[128 = 0]
B:
(56): [161 116 134 139 103  94 117 110 154 102 132 133 168 136 139 123 127 124
 140 145 166 119 135 116 126 114]
(51): [135 180 120 183 129 220 108 102  97 172 183 180  99 123 122 147 181 135
 166 105 153 178 144 129  81  64]
(34): [158 115 140 124  79 108 127 119 155 119 130 140 140 154 148 108 116 133
 149 142 134 152 143 105  99 125]
(44): [104 178 124 166 150 252 105 114  84 199 187 190  83 112 120 158 200 139
 169 100 115 223 145 143  71  75]
(55): [135 168 132 191 138 206 104 126 104 172 158 163  86 117 126 142 165 126
 145 107 130 178 128 132  69 105]
(54): [154 124 125 160 124 159 131 137 135 156 125 155 112 138 137 115 123 120
 131 109 117 157 144 113  89 132]
(41): [144 170 132 189 122 175 115 127 117 160 162 160 101 125 135 128 151 128
 145 113 141 172 131 125  77 108]
(57): [135 151 127 181 129 184 118 129 125 159 153 168 105 125 146 129 157 129
 152  99 126 175 142 116  71 105]
(46): [119 116 127 113 125 133 122 123 129 132 115 141 153 119 139 137 150 115
 142 130 124 151 135 127 114 123]
(80): [ 98 133 117 130 167 187 121 125 100 162 133 148 110 110 120 152 174 122
 138 105 111 166 130 152 121 109]
(50): [140 131 140 140 101 121 119 123 144 129 134 152 153 127 145 124 136 122
 143 134 144 149 141 119  99 116]
(72): [154 151 122 195 138  56 141 166 142  76  68  87 130 111 152 110 102 108
  96  99 152  26 110 125 119 146]
(60): [139 180 124 197 136 202 112 102 102 159 180 164  84 122 121 146 175 142
 155 100 154 163 142 140  90  71]
(83): [124 126 142 142 135 170 114 140 116 136 140 150 117 127 138 133 133 120
 144 125  99 156 139 122  89 135]
(74): [122 129 143 113 122 192 112 120 111 154 148 165 118 129 136 141 152 126
 157 138  99 194 144 124  92 118]
(81): [167 141 143 153  80 193 104  87 137 170 192 192 136 154 137 125 156 148
 181 141 154 215 157 108  77  84]
(61): [143 168 129 193 130 191 116 131 111 160 162 156 101 120 130 129 152 125
 141 111 137 170 129 121  78 106]
(85): [160 136 137 150  92 140 106  99 141 118 155 154 149 133 141 135 151 129
 159 141 165 154 142 114 101  91]

[147 141 192 124 185 163 131 142 129  60 101 102 109 123 112 121 171 108
 100 132 123]  (60)
[112 123 138 121 173 116 129 104  80 139 107 121 143 132  95 126 127 181
 123 144 113]  (54)
[144 149 208 124 197 167 130 144 120  55  99  99 108 123 121 120 178 122
  90 132  90]  (51)
[126 162 177 139 218 160 103 133  53  45 109 118 143 145 119 117 175 206
  62 149  76]  (81)
[110 135 122 137 129 122 111 117  74 120 122 140 162 139  94 121 129 192
  98 135 129]  (34)
[140 134 176 103 181 131 154 146 146 121 127 119 129 114 157 127 145  97
 153 132  61]  (80)
[127 123 163 106 166 122 145 118 101 120 117 135 145 125 127 128 106 165
 127 149  85]  (83)
[130 133 193 106 183 133 139 124 102 110 112 111 148 123  99 121 143 163
 120 141 107]  (57)
[119 130 174 124 178 127 126 104 124  97 102  97 124 129 100 117 143 152
 123 140 118]  (61)
[128 139 105 147 121 160  96 147 130 120 136 127 147 142  98 119 131 133
 107 101 151]  (56)
[131 135 175 109 189 134 145 125  78  90 114 134 151 126 149 128 129 172
 121 160  45]  (74)
[128 130 150 126 139 139 117 128 107 125 131 124 163 134 103 118 124 155
 120 118 122]  (50)
[127 134 198 124 194 134 143 123 129  81 105 101 119 118 117 118 139 136
 139 141  98]  (55)
[134 152 143 148 149 168 102 148 112  85 122 122 146 141  99 117 148 140
  94 112 123]  (85)
[122 132 177 129 176 133 121 112 123  94 106 101 128 129 103 117 140 149
 121 137 125]  (41)
[147 145 252  95 241 143 156 139 105  57 100 106 121 117 162 121 169 130
 124 157  33]  (44)
[131 133 146 115 143 135 130 141 123 136 138 128 160 129 124 123 123 131
 144 118  86]  (46)
[125  98  99 130  32 109 110 118 195 205 128 119 125 134  31 125  91  86
 150  94 232]  (72)
